Each row of numbers stands for one thing and depends on some of the facts below. Use the named rows to name the rest.

Facts:
{badu,bepe,breguk,buska,butan,dafleruk,detal,disan,dravum,dresatro,driskin,druklak,dubruk,dutrir,fatom,femik,fetis,fidrem,genabek,grilapim,gritruno,kazotron,kladrun,klelik,klesim,kleskol,klogabek,klopler,kudre,lobi,lugar,lunos,miplodir,mobron,musabrek,noflil,palis,petrul,plavak,plodrarim,rastal,rener,repur,romi,ruflur,sadrok,saso,sitetri,skiren,skodinil,skodrus,skoski,stizimok,stogem,stuflelu,stugrir,suru,tafamo,tagrim,toduk,traskem,tridris,vagri,vuvarim,zevu,zupu} ω a
{banir,bredi,brela,buruk,dreklen,flimar,flobem,foli,gimu,grepor,groban,kadril,klelar,kopes,pilo,pludril,pudar,regru,skaskor,trebam,trimo,trogros,voken} ω c
{bebrur,flasku,fodrer,gevafle,greklo,groklu,kaplo,klebrasto,kotur,kupla,memoskel,mibal,mople,nabano,nugrin,pastem,roku,romo,rupi,sapli,sidu,sikle,skegul,stoster,stutrir,tiduk,truvor,vatol,vibro,zigrus} ω b
{bita,bovek,gremes,grenir,noplemum,segrutru,stukam} ω g
{bruras,gistetu,klenek,kupon,laplus,lebram,lotru,maflasta,plovor,regrul,riston,skadovi,stopler,tretes,vatum} ω f
{dribre,flobik,flugok,kanem,kotum,mamim,plare,tepu,tiklines,veplol} ω d
{drigugin,fopel,gifata,klutre,laka,lubates,petim,piner,radriskek,regri,ristu,rolil,stedon,tapi,tebe,tirus,venul,vuklastak} ω e
{banir,bita,bruras,buska,detal,disan,dravum,dreklen,dresatro,femik,flimar,flobem,flobik,genabek,gimu,gremes,grepor,gritruno,groklu,kanem,kaplo,klebrasto,klelar,klenek,kleskol,klogabek,klopler,klutre,kotum,kupla,lebram,lotru,lubates,lunos,maflasta,mamim,nabano,noflil,noplemum,palis,pastem,petim,petrul,plodrarim,pludril,rastal,regri,repur,roku,sapli,skaskor,skegul,skoski,stedon,stizimok,stopler,stoster,tagrim,tiklines,tirus,traskem,trebam,tretes,trogros,vatol,vatum,venul,veplol,zevu,zupu} π 733
{bebrur,bepe,butan,dafleruk,driskin,druklak,dutrir,foli,fopel,gevafle,gifata,gistetu,greklo,groban,kadril,kazotron,klelik,klesim,kopes,kudre,lobi,memoskel,mibal,mople,musabrek,nugrin,pudar,radriskek,riston,ristu,romi,rupi,sikle,skadovi,skodinil,stuflelu,stugrir,suru,tafamo,tapi,tebe,toduk,tridris,truvor} π 248
{brela,buruk,dribre,dubruk,fatom,fetis,fidrem,fodrer,grenir,grilapim,kupon,laplus,miplodir,pilo,romo,ruflur,saso,sidu,skiren,stukam,tepu,tiduk,vagri,vibro,vuvarim} π 700
{badu,klesim,romi} Ξ kaplo
{badu} Ξ voken
{banir,disan,miplodir} Ξ saso
{bita} Ξ drigugin
{brela} Ξ kleskol
{brela} Ξ klenek
{brela} Ξ mobron
{bruras,nabano} Ξ segrutru
{buruk} Ξ grenir
{buruk,laka,radriskek} Ξ dravum
{butan,skiren,traskem} Ξ vibro
{detal} Ξ dreklen
{dresatro} Ξ bebrur
{dresatro,klogabek} Ξ skodrus
{dribre} Ξ vuklastak
{fodrer} Ξ sitetri
{fodrer} Ξ suru
{foli} Ξ flugok
{foli,klopler,lebram} Ξ kotum
{foli} Ξ bredi
{genabek} Ξ regru
{gremes,grepor} Ξ pludril
{grepor} Ξ zevu
{grepor,klesim} Ξ romo
{grepor} Ξ kladrun
{grilapim} Ξ sapli
{gritruno} Ξ zupu
{klelik,romi} Ξ mibal
{klelik} Ξ maflasta
{klogabek} Ξ regri
{klogabek} Ξ kotur
{kopes} Ξ kanem
{laka} Ξ dubruk
{laka} Ξ sadrok
{lebram,mople} Ξ trogros
{mamim,mople} Ξ stizimok
{miplodir} Ξ vagri
{miplodir,stutrir} Ξ noplemum
{nabano} Ξ groklu
{plodrarim,truvor,veplol} Ξ palis
{plodrarim} Ξ stopler
{plodrarim} Ξ driskin
{plodrarim,tretes} Ξ plovor
{plodrarim} Ξ tepu
{regrul} Ξ fopel
{rener} Ξ fetis
{skadovi} Ξ skoski
{skaskor} Ξ lobi
{skiren} Ξ nugrin
{skiren} Ξ dafleruk
{stuflelu} Ξ flasku
{tapi} Ξ druklak
{tapi} Ξ stogem
{tapi} Ξ repur
{tirus} Ξ bepe
{tirus} Ξ laplus
{toduk,vuvarim} Ξ kudre
{traskem} Ξ roku
{traskem} Ξ kadril
{traskem} Ξ gevafle
{tretes} Ξ tiduk
{tretes} Ξ breguk
{tretes} Ξ flimar
{truvor} Ξ piner
{truvor} Ξ plavak
{vuvarim} Ξ rolil
β 13 <- banir,butan,fatom,fetis,groban,kleskol,maflasta,mamim,noplemum,romo,stugrir,tagrim,tiduk,vatol,vibro,zevu
β 943 <- bebrur,kudre,musabrek,nabano,riston,ruflur,tebe
β 691 <- bepe,laplus,tafamo,tiklines
β 671 <- bita,dribre,kazotron,lebram,skegul,vatum
β 158 <- brela,gritruno,groklu,klenek,lotru,lubates,mople,plodrarim,regri,saso,stizimok,stopler,tridris
β 45 <- buruk,gremes,noflil,stoster
β 207 <- buska,flobem,grenir,kaplo,petim,skadovi,skodinil,tapi,tirus,toduk
β 137 <- dafleruk,fopel,klebrasto,rupi,trebam
β 186 <- detal,roku,sidu
β 449 <- disan,dresatro,dubruk,fidrem,genabek,gifata,gimu,gistetu,kanem,klopler,klutre,kopes,lobi,lunos,memoskel,pudar
β 454 <- dravum,driskin,gevafle,kadril,klelar,klesim,pludril,rastal,sapli,skaskor,stedon,traskem,truvor
β 276 <- dreklen,flobik,mibal,pilo,radriskek,sikle,veplol,zupu
β 375 <- femik,klelik,kupon,repur
β 574 <- kupla,palis,ristu,vagri
β 419 <- suru,trogros,venul

Some rows with their names:
voken: [  3   5  10  -7  -8   2  -3  12   2  -4   5   4   2   3  -7   2   9  -7
  -1  -5  -3  -3  -2   5  -2  -6  -7   1   5   1   0  -5 -16  -3   0   8
  -8  -3   2   3   5]
sidu: [ -6  -7   2   6   7  -7  -3  -6   4  -6   2  -4   7 -25  -6   5   6  -5
   6 -20 -33  -8   0   4  -7   4  -1   6  -2   1   7  -8  -5   2 -10   1
   2   8  -5  14   6]
noplemum: [-15  -3 -10   7   3  -1   3 -12   0  11  -1  -6   2 -14 -10   4 -15  -2
  -3   7 -12  -2   4   3   2   4  11  -1 -10   0   1  -5  -6  -2  10  -4
   1   5   5   2 -12]
zupu: [ -7  -2   0   9   6   7   2  -6   4   2   2   2   2  -5  -5  10 -18   1
  -2   7  17  11   7  -7   4   2   3   2  -3   0  -6   4   1   6   3 -10
   1   2 -12  -4  -7]
musabrek: [-13   0 -10  -1   3   7   3  -3  -4   2   4  13   2  19   0   8 -11   2
  -6  10 -41 -10   0  11   0  -1   6   1   5  -4  -1   4  -1   4  -4  -1
   4  -1  -1   2  -2]
petim: [  6 -14  -2   7  -3  -6  -3  -6  -7   3  -6 -17   1 -14  -6  -4  -4  -1
  -3  -3  13  -6   8  -9  -5   4   4   1  -5   2   1  -8  -7  -5  15   1
  -2   6  -2   7  -6]
klogabek: [  0  15  -7  -2   5  -1  -1  -1  10  13   0  10  -4   2   2 -11  -4   8
  -6  11   5  18  -6 -17   3  -2  -4  -3   4  -2  -5  -2   7  -1  -3  -1
  -2  -2  10 -18  -5]
flasku: [ -8  -9   6  -8  -7   6  -9   2   5  -1   0   4  -1 -13  -3  -5   5  -7
   9 -11 -26 -13  -6 -11  -8  -4  -8   6   4   5   3 -16  -8  -1 -10   4
  -2   1   5   2   2]
disan: [ -4  23   1   0   5  -2   4 -11  11  13  -2   4  -5 -18   2  -3   4   1
   0  20  16  18  -2  -2   3  -1   1  -9  -1   1  -1   0  13   4   2 -11
  -3   2   3  -9  -3]
skiren: [ -8  29  -8   1  13  -6   0   0   9   2   5  14  -6  11   4  -2  12   4
  -5  -3 -20  12 -11  -2   1   0  -3  -1  10  -4  -3  -4  11   0 -10   0
  -1  -3  11 -13   7]
vibro: [-10 -11  -2   7   8  -8  -3  -5   4  -1   2  -6  10 -18 -10   4   3  -5
   3 -22 -49  -7  -1  10  -3   4   1   6  -5   1   9  -7  -9   1 -13   4
   3   9   1  14   4]
skadovi: [ 20   6  -5   8  -1  -9   6  -2 -16  -5   3 -12   3  34   5   0  15   6
 -23   5  35  12   0  20   1  -1   0 -12   6  -7   6  -2  -3  -3  16   7
  -6   1   3  15   5]
skoski: [ -8   7  -4  -3   3   4  -1   2   6   8  -2  13  -2  -5  -5   0  -8   5
  -4  10 -11   0   1 -13   0  -1   4   4   4  -1  -9   2  -2  -1   3  -4
  -1  -3   1 -16  -6]
regru: [  3   2  11  -7  -9   2  -4  10   1  -4   3   3   4   0  -7   7  13  -5
   2  -5   1  -4  -4   6  -4  -5  -7   2   6   0   0  -5 -16  -2   1   7
  -7  -3   2   1   6]
mople: [ 21  -9  13 -10  -3   3  -4  -1   1 -12  -6   5  -3  -8  23 -13   7   0
  20  -1  17   4  -6 -15   1  -3 -14  -1   3   2   8   1  26   7 -23  -2
   5   3 -12  -3  11]
kupon: [  9  13   4   6   0  -8  11  10 -10 -13   6 -17   2   9  -5  15  14  -4
  -3 -12  28  -3   6  36  10   5   9  -1  -9  -2   0  18  -4  -5  14   3
   1  -5  -3  13   6]
tiduk: [-10  -9  -2   5   7  -8  -3  -5   4  -2   2  -6  10 -21 -10   7   4  -5
   4 -20 -51  -8  -1  11  -3   4   1   5  -5   0   9  -8  -8   1 -13   4
   3   9   2  13   3]
buska: [-11   1  -6   8   7   3   1  -8   2   7   3   5   4  -4 -11  10 -18   3
  -5   7  -1   9   4  -5   3   2   4   2  -1  -2  -5  -1  -6   3   4  -5
  -1   2  -5  -4 -10]
laplus: [ 17  24  12  -5  -4  -7   5  16  -5 -16  -1  -4  -8   4   4   5  28   1
   0  -7  42 -10   4  15  -1   1   4   2   8  -2  -9  15   4  -5  15   0
  -5 -10  -8  -1  13]

Rows to name:
No name comes twice in this set of rows, the named rows included.
[-11  40  -3  -4  10  -7   4  -6  13   7   2  11  -8 -10   1   2  22   0
  -3   8 -24   5 -10  11   1  -1   1  -5   7  -3  -1  -4  12   0  -5  -5
  -4  -2  11  -8   7]  miplodir
[23  1  6 -2 -2 -5  0  3 -2 -5  1  0  5 12 10 -5 16  5 -6  2  8 14 -3  5
 -2 -5 -8 -7  9 -3  6  2  2  4 -7  4 -4  3 -5  7  9]  kopes
[ 14  -8   9  -3  -4   0   0   4  -6  -9   0   2   7   5   2   3   8   2
  -4   2  -6  -6   3  11  -5  -4   0   1  11  -3   2   6  -7   4  -1   3
  -3   3 -15  11   9]  pudar
[  3 -13  -5  -4  -6  -3  -1  -2 -11  -3  -7  -6  -1   7   5  -7   5  -1
  -3  -3 -23 -26   2   8  -7   1   4  -1   1   0   5  -3   0  -4   6   6
   2   2   4  13   3]  tebe
[ 12   9   4   2  -2 -14   6  -7   5  14   0 -14  12 -26  -7  -1  11  -2
  -6  10   1  23  -2  22   7  -1   0 -12 -12  -1  11   0 -11   0   3   2
  -6   8   7  10   1]  banir
[-13  16  -6  -2   8  -3  -2   0   3  -2  -2  10  -8  -5  -2   1   9   0
   1  -7 -24 -18  -3  -3  -5   3   4   6   9  -2  -7  -4   4  -4   2  -1
   0  -3   3  -7   4]  stukam
[ 11   0 -12  10  -1 -13   1 -10 -11   7  -3 -22  -1   0   0 -14  -3   2
  -5   1  36  10  -1  -4   8   7  -1  -8 -12  -1   6 -13   3 -10  15   7
   0   4  15   0  -7]  mamim
[  5   9   1  -5   6 -13  -6   2  11   0  -4   3   0 -21   5 -13  24   0
   7 -16 -31   1 -11  -7  -5  -1 -10   2   7   0   6 -10   8  -2 -19   5
  -1   4  10  -1  11]  fodrer
[  4 -17   0   8   2  -1  -4   0   7   3  -3  -1   6 -15  -5 -11 -19  -5
  -1 -12 -29   3  10 -19  -7   1   0   1  -7   6   4  -7 -10   0  -6   3
  -3  12  -7  12  -7]  kaplo
[ 25   7   5 -10  -4  -7  -2   3  -5  -3  -2   7   6   2   8  -9  13   6
  -2  11  -1   8 -11   5   3  -5 -11  -2  12  -9   7  -4   0   0  -9  12
  -3   1   0  -2  11]  foli
[  9   5  13   6   4  -7   2   4   0 -13   5  -5   8 -11  -7  15  12  -2
   1 -14   9   4   3  17  -1   1   1   3   2  -2   2   6  -7   4  -2   0
  -4   3 -15  13  10]  pilo
[ 10 -11  -1  -2   0  -8  -5  -1   8  10  -5  -5   5 -18   2 -18  -1   2
   6  -6 -15  14  -5 -17   1   0  -8  -3  -7   3   9  -6   2  -2 -14   4
   2   6  12  -3  -3]  nabano

Now the same things, written a new way:
Some rows with their names:
lobi: [-34 -24 -20   5   4  -6   2 -21 -22 -20   6 -13  18  -6  17   5 -24  43
 -12  31  -7 -19 -22 -55  -5 -30  15 -40 -23 -14  23   3  -3 -31]
grepor: [-18 -33 -18   3   0 -19  -2  28 -32 -13   7  -4  17   6   8   9  -8   2
 -12 -12  -4  -1 -29 -41 -19 -27  44 -49 -38 -45   6 -17   0 -27]
flimar: [-29 -43  -3   5  -5 -20   0  21 -27 -17  25 -17  24   6  15  14  13   6
 -13  -4  -8  -3 -39 -36  -4 -34  28 -56 -19 -26  10  -8  -7 -31]
brela: [ -3 -40 -18  25  -5 -30 -12  14 -39 -26  -5  -8  22  12  28   8   1  -5
 -20   6 -16   6 -13 -54  -6 -30  31 -48 -19 -27   1 -13   4 -18]
ruflur: [-24 -23 -36   8  -7  -1   5 -13 -37 -29  17  -3  15 -21  13  -1 -10  37
 -39  29  -9 -19 -26 -63  -8 -26  24 -37 -10 -24  27  -3  -1 -20]
buruk: [ -1 -28 -26  10 -12 -24  -5  23 -58 -20  23  -9   5 -10  14  11   5  14
 -28   7 -10  -6 -23 -63   0 -32  21 -50 -15 -37  -2 -13   8 -28]
klebrasto: [-23 -23  -7  -4  -1   6 -10   5 -24 -27  12 -18  10  -8   5  13  -7  26
 -37  19  -4 -32 -41 -32 -22 -28  24 -31 -23 -40  24   0 -19  -8]
vatum: [-40 -33 -17   2  -7 -20  -7  30 -41  -3  18 -12  14  11  15  22   7  15
 -11  -8   0   1 -20 -51  -2 -22   5 -47 -32 -24 -14  -4   2 -34]
zigrus: [-18 -11   0   2   8  -8 -11  -7 -27 -26  -1 -14   8  -7  16   8 -11  25
 -26  15  -8 -27 -32 -32 -16 -22  19 -24 -21 -24  20  -7 -22 -13]
kupla: [-22 -20 -13 -15   2  -3  -6   4 -27 -24  27 -11  -3 -16   3   9  -4  38
 -41  13  -5 -40 -56 -21 -21 -25  19 -34 -23 -50  29 -10 -15 -16]
nabano: [-22 -21 -10   0  -6  19 -14  10 -31 -32  17 -23   7 -17   1  15 -16  26
 -46  14  -9 -30 -41 -46 -19 -24  24 -25 -27 -44  21   0 -14 -18]
miplodir: [-20 -24 -33  12   3 -16  -4 -16 -30 -32   2   6  25  -6  16  -8 -18  24
 -22  25 -11 -18 -26 -52  -4 -17  13 -34 -15 -33  30  -8  -3 -14]
mobron: [-33 -17 -17  -1  11 -13   7 -17 -18 -25  10   1  19  -2  23  -6  -9  28
 -21  26  -4 -23 -31 -46  -5 -23  19 -39 -18 -17  28  -5 -11 -20]
kaplo: [-42 -21  -7  -5   8   4  -5   9 -25 -21  -8 -19  13  -2   6   8  -2  27
 -12  12  -1 -19 -19 -27 -34 -17  33 -31 -23 -22  16  -1 -28 -10]
sitetri: [-35 -15 -19  -1  12 -12   6 -18 -18 -23  10  -1  20  -5  18  -4 -15  24
 -23  27  -6 -24 -28 -46  -7 -22  20 -37 -19 -19  27  -6 -13 -18]
mibal: [-20 -21  -4   0  -1   5  -7  -8 -30 -21  -9 -32   3 -16  13  20 -19  43
 -18  20 -12 -22 -14 -41 -29 -32  37 -31 -20 -15  18   6 -18 -23]
fidrem: [-28 -22 -29  12   1  -8   1 -13 -37 -26   5   0  23 -12  14  -4 -11  32
 -23  28  -9 -17 -17 -57  -6 -15  11 -35  -9 -24  21  -4  -6 -13]
butan: [-26 -22 -18   0  -2  -4  -2  -4 -22 -21  17 -11  19 -12  21  16 -38  45
 -17  34 -12 -26 -26 -80  -9 -30  14 -37 -19 -23  21   0   6 -26]
tafamo: [-28 -27 -15  11   1  -2   0 -28 -13 -29  -1 -14  22   0  22   2 -30  29
 -20  34 -11 -15 -25 -53  -9 -34  33 -42 -22 -17  33   2  -2 -22]

Name these rows:
No name comes twice in this set of rows, the named rows included.
[-18 -21 -39 -11   2 -23   7 -22 -34 -25  29   8   2 -22  12  -7   1  44
 -35  27  -4 -30 -48 -39  -6 -28  18 -48  -8 -35  39  -8  -4 -16]  vagri
[-34 -27 -19  13   0 -11   4 -16 -21 -32  -1  -2  26   0  23  -9  -4  25
 -22  34  -8 -10 -10 -48  -8 -25  24 -34  -7  -7  26   1 -11  -2]  saso
[-27 -16 -25   0  13 -10   5 -16 -21 -25  -6   8  22 -13  13  -5 -28  24
 -18  16   0 -14 -28 -50 -18 -15  33 -33 -25 -32  26 -14 -11 -26]  badu
[-37 -25   2   6   3   9 -11   5 -17 -28  -2 -23  19   8  14   4  -6  17
 -27  22  -9 -22 -24 -33 -23 -21  27 -25 -25 -23  19   7 -23  -3]  groklu
[-17 -24  -7  -5  -7  -3  -9  14 -38 -28  15 -17   2 -17  22  20  -2  45
 -31  32 -16 -30 -16 -60 -22 -23  19 -25   7 -15  12  -2 -14   5]  vibro
[-29 -23  -3  -4   3   1 -13   7 -23 -25   7 -18  11   1  10  10  -8  22
 -29  15  -8 -27 -34 -31 -22 -21  19 -24 -24 -40  23   1 -21  -9]  pastem
[-21 -41  -2  14  -1 -11   1   3 -17 -29  18 -17  12  31  30   3  12 -21
 -42  12 -15   1 -33 -21  -5 -52  55 -59 -40 -26  19   0   1 -18]  trogros
[-44 -26 -16  11   4   3  -4  -5 -12 -27   4  -6  37   6  14  -5 -22  12
 -22  25  -3 -12 -23 -53 -10 -15  21 -32 -29 -27  28  -1  -7 -15]  gritruno
[-19 -18  -8  14  -8   1 -13   3 -41 -29  -3 -16  10 -13  11   6  -1  36
 -29  23 -11 -21 -14 -47 -17 -18  11 -20  -7 -23  11  -1 -19  -6]  sidu
[-40 -29 -22 -13   2 -10  15 -13 -18 -27  42  -3  22 -19   3   6   4  39
 -26  12  -4 -32 -67 -32  -6 -22  17 -49  -8 -29  43  -7 -15 -26]  palis
[ 11 -26   6 -11   1 -24 -11   7 -41 -17  20 -26 -19  -8  14  25   2  36
 -26   1 -20 -36 -51 -16 -20 -51  25 -50 -23 -51  18  -8 -10 -29]  ristu
[-35 -17 -22  -8   8 -10  11 -19 -22 -21   2   3  18 -11  15  -2 -16  29
 -16  17  -1 -19 -27 -43 -18 -17  35 -36 -22 -17  28  -8 -18 -23]  kladrun
[  6 -25  15  15 -12  -5 -24  17 -41 -18  -2 -40  -3  -3  17  25 -10  22
 -23  10 -19 -19 -17 -43 -19 -48  29 -35 -25 -33  -1   1  -9 -27]  radriskek

